Below are the code and all the weights of a small trained network. Each question names an input and a class and asks about switching units off, where a switched-off unit gives its printed mean instead of its output.

import numpy as np


def w(rows, s, z=0):
    codes = np.array(rows[::2]) - 128.0
    scale = np.full(codes.shape[1], s)
    scale[-1] = z or s
    return codes * scale


def norm(h):
    return h / np.sqrt((h * h).mean(-1, keepdims=True) + 1e-5)


def f(y):
    return y / 2 * (1 + np.tanh(0.7978845608 * (y + 0.044715 * y**3)))


def log_softmax(a):
    a = a - a.max(-1, keepdims=True)
    return a - np.log(np.exp(a).sum(-1, keepdims=True))


def net(x, mask):
    res = np.array(x, float).reshape(1, 3) / 4 @ E
    u = 0
    for l in range(2):
        y = f(norm(res) @ A[l][:, :-1].T + A[l][:, -1])
        res = res + np.where(mask[u : u + 4], y, B[l][:, -1]) @ B[l][:, :-1]
        u += 4
    return log_softmax(norm(res)[-1] @ U[:, :-1].T + U[:, -1])


A, B = {}, {}
E = w([
[196,217,247,109,207,83,107,224,94],'x0',
[55,121,16,223,67,126,252,155,15],'x1',
[109,23,233,212,108,55,2,200,67],'x2',
],0.0048)
A[0] = w([
[146,45,78,84,64,163,117,15,172,101],'0.n1',
[132,52,228,80,114,108,45,155,65,115],'0.n2',
[33,120,153,207,146,77,127,254,105,4],'0.n3',
[55,37,45,124,93,158,63,144,109,114],'0.n4',
],0.0074,0.0033)
B[0] = w([
[88,157,249,109,143,202,111,61,121,225],'0.n1',
[78,176,149,128,130,50,117,97,199,253],'0.n2',
[175,88,130,165,132,151,75,146,183,207],'0.n3',
[119,109,47,101,162,97,229,175,77,211],'0.n4',
],0.012,0.0069)
A[1] = w([
[253,128,108,113,169,158,150,195,133,2],'1.n1',
[103,117,200,139,65,42,73,148,105,131],'1.n2',
[141,151,176,167,63,125,1,92,125,96],'1.n3',
[246,121,161,54,150,56,42,208,173,102],'1.n4',
],0.008,0.0044)
B[1] = w([
[62,65,82,167,167,231,179,27,148,142],'1.n1',
[204,209,137,116,223,173,74,102,198,208],'1.n2',
[2,245,163,119,171,162,142,102,254,200],'1.n3',
[95,78,139,69,38,69,184,125,34,254],'1.n4',
],0.0094,0.0065)
U = w([
[163,47,24,223,159,56,106,202,125,81],'0',
[91,115,83,69,87,45,179,146,41,254],'1',
[101,88,129,126,175,248,156,67,91,73],'2',
[134,194,186,87,239,131,38,98,249,189],'3',
],0.011,0.003)

Each question gives the input, the list of numbers given to net, and the class t.
The units are the neurons (one row each of A and B). Each row of codes is followed by its name. A weight is (code - 128) times the scale printed after its matrix; where a second scale follows, it is the last column's (A, B and U).
mask holds one flag per neuron, layer by layer. A switched-off neuron (its flag False) gives its mean, the last column of its row in B, instead of its output. The means were averaged over made-up inputs and are rounded, as every weight is.
A unit's drop is (log p(t) with every unit on - log p(t) with that unit switched off) / (log p(t) with every unit on - log p(t) with every unit switched off).
The circuit of an input: a set's keep is (log p(t) with only the set's units on - log p(t) with every unit switched off) / (log p(t) with every unit on - log p(t) with every unit switched off). Starting from all 8 units, units are removed one at a time, each time the one whose removal leaves the highest keep (on an exact tie, the one counted first), for as long as the keep stays at least 0.8.
units of the circuit, in order: the units of the circuit, biggest drop first
k most important neurons: the k neurons with the biggest drops, biggest first
k most important neurons of layer l: the k neurons of layer l with the biggest drops, biggest first
drop of u: that unit's drop, to one decimal
input [3,4,0], class 2: units of the circuit, in order	[0.n2]
input [4,-2,-5], class 2: 2 most important neurons of layer 0	[0.n2, 0.n1]
input [-3,-2,1], class 2: units of the circuit, in order	[0.n1, 0.n4]
input [6,-7,-6], class 1: units of the circuit, in order	[1.n4, 0.n1]
input [7,-2,-8], class 2: 2 most important neurons	[0.n2, 1.n1]
input [1,5,7], class 0: units of the circuit, in order	[0.n1, 0.n3]
input [-5,0,0], class 2: units of the circuit, in order	[0.n1, 0.n4]
input [0,6,-1], class 0: units of the circuit, in order	[0.n1, 1.n4]
input [-1,5,8], class 0: 2 most important neurons	[0.n4, 0.n1]
input [-2,1,4], class 0: units of the circuit, in order	[0.n4, 0.n3]
input [7,4,-1], class 1: 3 most important neurons of layer 1	[1.n4, 1.n2, 1.n3]
input [-8,-2,4], class 1: 4 most important neurons	[0.n4, 1.n2, 0.n3, 1.n3]
input [8,-5,-4], class 1: 2 most important neurons	[1.n4, 0.n1]
input [5,7,4], class 3: 2 most important neurons of layer 1	[1.n3, 1.n2]
input [6,8,-1], class 2: units of the circuit, in order	[0.n2, 0.n3]
input [-4,1,4], class 1: units of the circuit, in order	[0.n4]
input [5,1,-1], class 1: units of the circuit, in order	[0.n1, 1.n4]
input [-5,8,4], class 0: 2 most important neurons of layer 0	[0.n3, 0.n1]
input [7,2,-6], class 2: 2 most important neurons of layer 1	[1.n1, 1.n4]
input [-7,-1,7], class 1: units of the circuit, in order	[0.n4]
input [0,2,5], class 0: 2 most important neurons	[0.n1, 0.n4]
input [-1,1,1], class 0: 2 most important neurons	[1.n4, 0.n3]
input [-5,6,5], class 0: 2 most important neurons	[1.n4, 0.n3]
input [-1,8,4], class 0: 2 most important neurons	[0.n3, 1.n4]
input [1,-7,-5], class 1: 2 most important neurons of layer 0	[0.n1, 0.n2]
input [8,4,-2], class 2: drop of 1.n1	1.5
input [2,1,-1], class 2: units of the circuit, in order	[0.n2]
input [3,-7,-4], class 1: drop of 1.n4	0.6
